Below are the code and all the weights of a small trained network. Each question names an input and a target symbol and asks about switching units off, where a switched-off unit gives its printed mean instead of its output.

import numpy as np


def w(rows, s, z=0):
    codes = np.array(rows[::2]) - 128.0
    scale = np.full(codes.shape[1], s)
    scale[-1] = z or s
    return codes * scale


def norm(h):
    return h / np.sqrt((h * h).mean(-1, keepdims=True) + 1e-5)


def f(y):
    return y / 2 * (1 + np.tanh(0.7978845608 * (y + 0.044715 * y**3)))


def softmax(a):
    e = np.exp(a - a.max(-1, keepdims=True))
    return e / e.sum(-1, keepdims=True)


def log_softmax(a):
    a = a - a.max(-1, keepdims=True)
    return a - np.log(np.exp(a).sum(-1, keepdims=True))


def net(x, mask):
    ids = ['ΠΨαβγετω'.index(c) for c in x.split()]
    T = len(ids)
    res = E[ids] + P[:T]
    u = 0
    for l in range(2):
        r = norm(res)
        for j in range(2):
            rows = slice(3 * j, 3 * j + 3)
            q, k, v = (r @ M[l][rows].T for M in (Q, K, V))
            z = softmax(np.where(np.tri(T) > 0, q @ k.T / 3**0.5, -1e9)) @ v
            o = O[l][rows]
            res = res + np.where(mask[u + j], z, o[:, -1]) @ o[:, :-1]
        u += 2
        y = f(norm(res) @ A[l][:, :-1].T + A[l][:, -1])
        res = res + np.where(mask[u : u + 4], y, B[l][:, -1]) @ B[l][:, :-1]
        u += 4
    return log_softmax(norm(res)[-1] @ U[:, :-1].T + U[:, -1])


Q, K, V, O, A, B = {}, {}, {}, {}, {}, {}
E = w([
[163,120,154,161,136,201,159,172,69,189,89,120],'Π',
[168,109,129,105,168,140,147,80,86,119,79,116],'Ψ',
[113,108,85,144,107,91,211,134,140,117,120,162],'α',
[118,166,156,147,66,167,121,185,123,98,96,151],'β',
[179,195,100,140,147,123,100,175,110,93,8,203],'γ',
[140,101,103,125,31,82,124,155,145,132,13,103],'ε',
[76,104,116,69,98,119,148,87,121,203,117,119],'τ',
[152,98,81,170,84,174,133,79,139,92,81,172],'ω',
],0.013)
P = w([
[127,209,159,174,148,79,63,130,79,105,251,1],'0',
[67,72,188,153,121,142,168,93,175,129,84,153],'1',
[77,93,180,142,124,137,158,102,170,158,90,146],'2',
[76,85,153,144,120,122,154,140,148,165,83,135],'3',
[147,110,172,92,116,164,136,87,180,194,56,182],'4',
[124,121,100,106,104,117,170,152,102,217,100,122],'5',
[138,113,118,99,89,175,160,169,147,212,71,173],'6',
[164,127,101,85,96,135,167,147,99,246,70,147],'7',
[157,163,59,98,83,170,144,248,101,248,89,141],'8',
],0.005)
Q[0] = w([
[129,70,166,137,97,174,156,124,123,116,123,49],'L0H0',
[125,163,140,107,148,80,117,51,192,71,207,61],'L0H0',
[95,74,160,122,193,67,9,142,186,5,254,57],'L0H0',
[110,140,145,124,126,165,157,197,111,201,99,178],'L0H1',
[110,173,116,169,136,87,90,156,142,146,151,131],'L0H1',
[92,140,208,143,188,109,135,111,112,47,226,98],'L0H1',
],0.005)
K[0] = w([
[170,178,91,133,132,136,74,154,126,84,155,174],'L0H0',
[142,102,137,98,152,156,133,180,187,147,58,186],'L0H0',
[141,84,157,72,156,163,146,155,150,192,61,217],'L0H0',
[89,207,117,160,143,105,102,146,98,52,175,94],'L0H1',
[154,99,254,132,159,183,139,90,124,144,144,100],'L0H1',
[119,21,113,103,112,207,140,70,167,142,44,247],'L0H1',
],0.0054)
V[0] = w([
[151,118,29,118,98,131,242,108,98,152,154,219],'L0H0',
[163,145,160,86,95,207,100,28,112,121,79,135],'L0H0',
[71,172,109,151,71,199,164,110,4,61,164,155],'L0H0',
[119,213,117,142,128,101,53,104,96,97,197,189],'L0H1',
[122,133,110,103,201,149,46,150,157,130,205,150],'L0H1',
[109,110,105,117,61,110,146,130,191,102,76,165],'L0H1',
],0.0041)
O[0] = w([
[254,64,117,171,169,151,150,82,135,119,156,146,132],'L0H0',
[180,161,108,91,183,127,168,165,183,92,126,145,47],'L0H0',
[134,130,90,115,138,67,151,158,82,172,170,158,253],'L0H0',
[35,129,98,176,147,112,113,94,148,211,125,110,175],'L0H1',
[90,44,116,118,146,176,99,106,136,149,96,43,29],'L0H1',
[145,179,110,112,101,146,124,167,162,205,128,154,139],'L0H1',
],0.0066,0.0045)
A[0] = w([
[106,129,150,123,142,117,108,73,114,84,128,42,52],'L0N0',
[85,152,91,186,158,188,67,65,216,32,130,179,25],'L0N1',
[123,185,141,202,22,181,88,72,94,121,120,175,148],'L0N2',
[188,137,106,181,161,253,95,178,123,120,106,95,2],'L0N3',
],0.0037,0.00098)
B[0] = w([
[91,65,124,78,113,211,91,147,220,97,108,129,77],'L0N0',
[99,39,138,116,132,117,72,36,50,252,157,124,101],'L0N1',
[212,88,144,80,37,151,111,168,34,178,188,188,254],'L0N2',
[103,179,37,162,159,3,179,130,92,176,47,11,115],'L0N3',
],0.0047,0.0026)
Q[1] = w([
[140,84,165,145,162,149,102,182,185,85,181,97],'L1H0',
[107,166,79,96,131,95,183,198,79,170,117,191],'L1H0',
[157,112,97,94,81,31,217,161,3,183,62,210],'L1H0',
[87,105,44,142,120,41,251,84,176,176,155,157],'L1H1',
[140,138,194,158,165,102,99,115,125,153,142,75],'L1H1',
[154,132,117,152,161,86,146,97,167,62,195,172],'L1H1',
],0.006)
K[1] = w([
[170,74,152,83,78,167,148,107,142,154,63,158],'L1H0',
[159,133,123,184,138,117,58,104,152,87,115,68],'L1H0',
[79,134,128,205,174,90,2,124,115,74,232,90],'L1H0',
[225,119,122,104,105,134,81,130,124,150,117,99],'L1H1',
[94,128,87,150,69,148,170,87,117,128,107,221],'L1H1',
[145,108,158,75,115,196,148,161,116,201,115,138],'L1H1',
],0.0067)
V[1] = w([
[148,79,126,60,147,130,134,54,199,129,153,139],'L1H0',
[54,114,51,67,144,121,108,141,74,254,185,110],'L1H0',
[165,76,190,184,83,162,153,196,105,88,248,140],'L1H0',
[193,105,192,158,162,177,124,123,81,179,6,122],'L1H1',
[133,83,144,122,206,65,128,95,79,52,76,147],'L1H1',
[133,79,196,59,43,126,78,37,102,98,74,172],'L1H1',
],0.004)
O[1] = w([
[94,153,132,173,40,1,105,100,110,109,82,172,3],'L1H0',
[133,89,122,74,123,99,97,196,210,92,90,80,179],'L1H0',
[70,112,58,87,160,142,108,116,166,50,175,124,186],'L1H0',
[123,85,176,148,91,155,186,159,74,85,124,57,151],'L1H1',
[121,158,15,109,201,142,169,88,130,81,65,135,113],'L1H1',
[71,71,88,76,59,134,80,187,57,66,138,82,131],'L1H1',
],0.0058,0.0064)
A[1] = w([
[156,106,75,107,151,141,92,120,86,202,70,138,229],'L1N0',
[125,133,115,237,247,171,146,16,184,140,161,125,75],'L1N1',
[148,107,148,254,197,152,73,184,123,136,108,121,76],'L1N2',
[68,205,105,162,178,110,50,177,62,101,78,201,253],'L1N3',
],0.004,0.00062)
B[1] = w([
[130,80,59,128,154,116,109,178,163,73,180,80,252],'L1N0',
[137,106,124,155,143,101,95,236,130,99,114,164,129],'L1N1',
[128,96,113,157,141,100,134,94,126,152,90,109,132],'L1N2',
[86,122,106,123,90,173,149,1,103,155,115,111,190],'L1N3',
],0.009,0.0025)
U = w([
[149,137,150,58,210,186,137,154,145,2,149,77,73],'Π',
[97,188,90,143,126,124,164,52,112,103,85,118,214],'Ψ',
[139,57,83,153,118,119,86,115,88,112,187,157,72],'α',
[43,142,104,50,160,138,103,119,174,168,168,111,66],'β',
[152,110,191,206,167,154,165,119,144,193,104,62,214],'γ',
[138,204,198,101,84,172,138,131,98,113,159,147,3],'ε',
[135,119,155,108,88,59,98,159,171,76,78,61,125],'τ',
[156,181,105,141,169,71,177,157,195,118,149,182,202],'ω',
],0.0056,0.00043)

Each question gives the input, a string of symbols that net reads in full, and the target symbol t.
The units are the heads (3 rows each of Q, K, V and O) and the neurons (one row each of A and B). Each row of codes is followed by its name. A weight is (code - 128) times the scale printed after its matrix; where a second scale follows, it is the last column's (O, A, B and U).
mask holds one flag per unit, layer by layer, with each layer's heads first. A switched-off unit (its flag False) gives its mean, the last column of its rows in O or B, instead of its output. The means were averaged over made-up inputs and are rounded, as every weight is.
A unit's drop is (log p(t) with every unit on - log p(t) with that unit switched off) / (log p(t) with every unit on - log p(t) with every unit switched off).
The circuit of an input: a set's keep is (log p(t) with only the set's units on - log p(t) with every unit switched off) / (log p(t) with every unit on - log p(t) with every unit switched off). Starting from all 12 units, units are removed one at a time, each time the one whose removal leaves the highest keep (on an exact tie, the one counted first), for as long as the keep stays at least 0.8.
units of the circuit, in order: the units of the circuit, biggest drop first
unit that matters most: the unit with the biggest drop
top k neurons: the k neurons with the biggest drops, biggest first
top k neurons in layer l: the k neurons of layer l with the biggest drops, biggest first
heads that matter: for each layer, one digit per head in row order, 1 if its drop is at least 0.15 and else 0, layers parted by /
drop of u: that unit's drop, to one decimal
input Ψ α τ β β ω τ, target Ψ: heads that matter	11 / 11
input γ α Π α Ψ ε, target γ: unit that matters most	L1H0
input γ β γ τ α β α α, target γ: units of the circuit, in order	[L1H0; L0H1]
input Ψ γ α α Ψ, target Ψ: units of the circuit, in order	[L1H0; L0H1; L1H1; L0N2]
input Π α τ α Ψ Ψ, target Π: heads that matter	00 / 00
input Π τ β ω γ α ω, target Π: heads that matter	11 / 10
input Π ε τ γ Ψ α α γ, target Π: units of the circuit, in order	[L1H0; L0H1]
input ε α γ, target ε: units of the circuit, in order	[L0H1; L0H0; L1H0]
input α ω α β Ψ, target α: units of the circuit, in order	[L0H0; L1H0]
input β ε Ψ γ γ α α ω, target β: units of the circuit, in order	[L0H0; L0H1]
input γ α γ ω γ γ γ, target γ: units of the circuit, in order	[L1H0; L0H1; L0H0]
input Ψ Π Π τ ε α α Ψ, target Ψ: heads that matter	11 / 11
input ε γ τ ω γ α Ψ, target ε: units of the circuit, in order	[L0H1; L0H0; L1H0]
input Π τ Π α Π ω β, target Π: unit that matters most	L0H1
input ω β β Π, target ω: units of the circuit, in order	[L0H0; L1H1; L1H0]
input ω α τ Π α Ψ ε, target ω: units of the circuit, in order	[L0H0; L1H1]
input α α β α ω β τ γ, target α: units of the circuit, in order	[L0H0; L1N0]
input β τ ω ε Ψ α α ω α, target β: heads that matter	11 / 00
input Ψ α γ β ω γ α, target Ψ: top 2 neurons in layer 0	[L0N0; L0N2]
input ω ε Π α β β α Ψ, target ω: unit that matters most	L0H0
input Ψ γ ω α γ ω, target Ψ: top 2 neurons	[L0N0; L1N3]
input β Π α β Π ω γ ω γ, target β: drop of L1N3	0.3
input α Π γ β, target α: drop of L1N3	0.0
input γ α ω, target γ: drop of L1N2	0.0
input α τ α γ, target α: drop of L1N3	-0.1
